Look-ups in named tables: a row name and a column name give one cell, copied from the table.

nisados:
         logite  bisibe  fego   lok   ler  fimin  robopib
lini       3.62    4.25  5.32  4.28  2.85   2.88     4.04
tifem      4.38    4.90  2.12  4.45  4.86   2.73     2.44
ruzonof    6.01    7.88  4.27  0.11  4.19   2.06     5.37
mize       2.29    2.82  3.42  4.20  6.00   2.00     2.30

What is the robopib of lini in nisados? 4.04
What is the robopib of mize in nisados? 2.30
What is the fego of mize in nisados? 3.42
What is the ler of tifem in nisados? 4.86
What is the lok of lini in nisados? 4.28
What is the bisibe of lini in nisados? 4.25
What is the fimin of lini in nisados? 2.88
What is the fego of ruzonof in nisados? 4.27
What is the lok of mize in nisados? 4.20
What is the ler of ruzonof in nisados? 4.19
What is the ler of lini in nisados? 2.85
What is the fego of tifem in nisados? 2.12
What is the fimin of tifem in nisados? 2.73

sotuped.tsv
	pidavim	lub	rulene
vokugo	73965	1602	-10504
mep	-58178	62068	79843
zorunet	73615	15715	-14155

What is the rulene of mep in sotuped? 79843
What is the pidavim of zorunet in sotuped? 73615
What is the pidavim of vokugo in sotuped? 73965
What is the lub of zorunet in sotuped? 15715
What is the rulene of vokugo in sotuped? -10504
What is the lub of mep in sotuped? 62068
What is the pidavim of mep in sotuped? -58178
Row with the largest pidavim: vokugo

luz
         susi  kikasim  ruri  malotu  dimado  les
noteka     89      119    87      80     101  170
kogenak   158      182   112      30     168  174
fel        11       32   104     138     170   64
vez       164      116   107     161      54  130
romu       12       96    95     121     178  138
bevemoz    81      174   166     149     160   80
teg       123      107   104     161     121  123
mefole    164      116   158      84     178   49
nizul     114      213   112      56      85  174
lufip     124      220   166     133     173  136
zem        89       54    87     102      58  119
ruboz     145      220   142     155     130  170

kikasim of lufip: 220
ruri of kogenak: 112
kikasim of zem: 54
dimado of nizul: 85
dimado of romu: 178
malotu of mefole: 84
kikasim of teg: 107

tad
        gebegu  gozipog
zugiru     201       69
sipo        79      242
dedek      209       35

What is the gozipog of sipo in tad? 242
What is the gebegu of zugiru in tad? 201
What is the gebegu of sipo in tad? 79
What is the gebegu of dedek in tad? 209
What is the gozipog of dedek in tad? 35
What is the gozipog of zugiru in tad? 69
Row with the largest gebegu: dedek

guv =
        kofu   zib  dizibit  zemif  mivit  vokebog  misik
tet     0.56  0.64     0.66   0.80   0.79     0.58   0.67
fir     0.88  0.56     0.20   0.87   0.44     0.55   0.69
mev     0.68  0.66     0.69   0.77   0.64     0.43   0.73
fidile  0.50  0.64     0.81   0.63   0.90     0.76   0.72

What is the mivit of fidile in guv?
0.90
What is the zib of fidile in guv?
0.64
What is the misik of fidile in guv?
0.72
What is the dizibit of tet in guv?
0.66
What is the zemif of fir in guv?
0.87
What is the dizibit of mev in guv?
0.69
What is the vokebog of fir in guv?
0.55
What is the dizibit of fir in guv?
0.20
What is the mivit of mev in guv?
0.64
What is the dizibit of fidile in guv?
0.81
What is the zib of tet in guv?
0.64
What is the kofu of mev in guv?
0.68
What is the misik of tet in guv?
0.67
What is the zemif of mev in guv?
0.77
What is the misik of mev in guv?
0.73
What is the kofu of tet in guv?
0.56
What is the zemif of fidile in guv?
0.63
What is the vokebog of mev in guv?
0.43
What is the kofu of fidile in guv?
0.50
What is the kofu of fir in guv?
0.88
Row with the largest zemif: fir

Table pekifi
          zor   nal  lafidul  darila  zuvavum  lamifi   sig  tata
sunif     601   422      270    -233      614    -434  -445  -186
vupapem   144   321      125     246     -471     296   688   196
poreri    597  -371      182    -305      412    -465   451  -413
mel       473  -181      203     568      -77    -370  -234   773
las       534   657     -142     707     -530    -420   -16   181
viri        1  -506        8       7     -252    -308   -41  -348
zifa      778  -302      114    -215      566     208   247  -434
pavifir  -265   114     -107     657      397     852    50  -367
zop      -370   543      322     669      847     224  -245   440
nole      -92  -338      818     204      -55      67   864  -230

zop, zuvavum => 847
viri, nal => -506
zifa, nal => -302
vupapem, tata => 196
las, zuvavum => -530
sunif, zor => 601
pavifir, tata => -367
mel, sig => -234
mel, lamifi => -370
las, nal => 657
poreri, zor => 597
nole, tata => -230
las, sig => -16
pavifir, sig => 50
pavifir, nal => 114

dusuzir:
         nilen  lekore  rofurit  vazet  kar  luz  pizovi
kesil      170      78       95    179  136  114     130
vod        195     144      171     64    3   42     141
futeso     226     166      120     93  140   97     161
guge       192     124      187    225  150  187     192
zisiku     158     167      202    140   53  107     153
zom        115     139      118    106  181  148     138
kopof      107     135      114     86  113   98     119
bogo       205      72      110    192  140   90     154
lun        158      94      109    174  161  111     127
neb         77     200       39    102  232  151      81
sufaral    140      92      132    101  131  132     139

What is the rofurit of zisiku in dusuzir?
202
What is the pizovi of zom in dusuzir?
138
What is the vazet of vod in dusuzir?
64
What is the lekore of vod in dusuzir?
144
What is the pizovi of lun in dusuzir?
127
What is the rofurit of guge in dusuzir?
187
What is the lekore of lun in dusuzir?
94
What is the rofurit of bogo in dusuzir?
110
What is the lekore of sufaral in dusuzir?
92
What is the lekore of guge in dusuzir?
124

Table perul
	lila	lumo	fiv	rafat	sutedem	sug	rep
fumase	94	105	160	83	115	37	94
saped	61	166	76	92	156	63	183
ded	72	80	204	77	120	58	111
fek	91	150	125	86	98	45	83
lus	151	68	192	118	109	147	77
lok	92	117	96	94	168	74	188
gelor	100	77	187	94	125	121	116
fur	171	102	106	139	157	158	156

sug of gelor = 121
lumo of saped = 166
rafat of fumase = 83
lila of fur = 171
rep of fumase = 94
fiv of fek = 125
fiv of saped = 76
sug of fur = 158

duf:
|  | sek | mib | bur |
|---|---|---|---|
| tolemo | 9401 | -6049 | -3240 |
| mos | 2458 | 3258 | 3113 |
| bez | 5709 | -1099 | 138 |
| gidufal | 4650 | 320 | 1107 |
| sut | 1815 | 4120 | 3701 |
| vunovo | 4479 | 549 | 1263 |

sut, bur -> 3701
sut, mib -> 4120
tolemo, bur -> -3240
tolemo, mib -> -6049
gidufal, bur -> 1107
mos, bur -> 3113
sut, sek -> 1815
tolemo, sek -> 9401
bez, bur -> 138
bez, sek -> 5709
bez, mib -> -1099
gidufal, mib -> 320
mos, sek -> 2458

kip:
,setovip,vugatar,nor
mati,71067,53374,17717
tosuke,65637,47024,48275
kigobi,49577,50558,72573
sakegum,67960,48037,67546
dumovi,83985,42551,69055
vofipo,5428,22904,30847
tufo,69277,61106,31132
tezuv,65199,62853,14517
lenode,39374,66571,40283
pafuso,65577,51610,72704
rakupeg,25727,5942,43423

What is the vugatar of mati in kip?
53374
What is the setovip of kigobi in kip?
49577
What is the setovip of mati in kip?
71067
What is the vugatar of rakupeg in kip?
5942
What is the vugatar of pafuso in kip?
51610
What is the setovip of tosuke in kip?
65637
What is the setovip of dumovi in kip?
83985

Table pafima
         tedata  tirafom  posomi  zemu  sozi
fek        6234     4368    9270  5971  3215
gufako     1619     8230    5381  6317  7943
nuv        6417     5125    9955  7164  4370
fet        7417     5955    4287  4997  6139
ler        8420     5963    9180  8183  6123
zares      9878     5758    6946  7117  6378
lam        8757     6677    6337  7388  7393
rakatil    4158     5999    7190  5774  5201
tedisu     9289     6119    7616  7720  6694
mil        3063     9023    5962  7947  9411
nadu       5843     8614    5476  8013  9531

tedisu, tedata => 9289
mil, posomi => 5962
lam, tedata => 8757
mil, tedata => 3063
rakatil, sozi => 5201
rakatil, tedata => 4158
ler, zemu => 8183
gufako, zemu => 6317
zares, posomi => 6946
nuv, sozi => 4370
mil, sozi => 9411
fek, tedata => 6234
tedisu, zemu => 7720
tedisu, sozi => 6694
nuv, zemu => 7164
ler, sozi => 6123
zares, tirafom => 5758
rakatil, posomi => 7190
zares, zemu => 7117
rakatil, zemu => 5774
Row with the largest tedata: zares

pabado:
|  | kuzu | mefus | neguto | nif | ven | didanep | kuz | popi | vetaf | ses |
|---|---|---|---|---|---|---|---|---|---|---|
| vofi | 0.489 | 0.461 | 0.382 | 0.455 | 0.549 | 0.554 | 0.398 | 0.502 | 0.592 | 0.450 |
| lur | 0.625 | 0.451 | 0.552 | 0.390 | 0.154 | 0.841 | 0.744 | 0.469 | 0.644 | 0.468 |
| gerobup | 0.205 | 0.736 | 0.817 | 0.396 | 0.527 | 0.500 | 0.534 | 0.584 | 0.418 | 0.434 |
| kemogon | 0.657 | 0.527 | 0.475 | 0.337 | 0.407 | 0.709 | 0.486 | 0.385 | 0.458 | 0.571 |

What is the vetaf of kemogon in pabado?
0.458
What is the neguto of kemogon in pabado?
0.475
What is the neguto of lur in pabado?
0.552
What is the kuzu of vofi in pabado?
0.489
What is the kuz of vofi in pabado?
0.398
What is the didanep of gerobup in pabado?
0.500
What is the kuz of lur in pabado?
0.744
What is the kuzu of gerobup in pabado?
0.205
What is the kuzu of kemogon in pabado?
0.657
What is the didanep of lur in pabado?
0.841
What is the ses of kemogon in pabado?
0.571
What is the nif of kemogon in pabado?
0.337
What is the popi of vofi in pabado?
0.502
What is the mefus of kemogon in pabado?
0.527
What is the nif of lur in pabado?
0.390

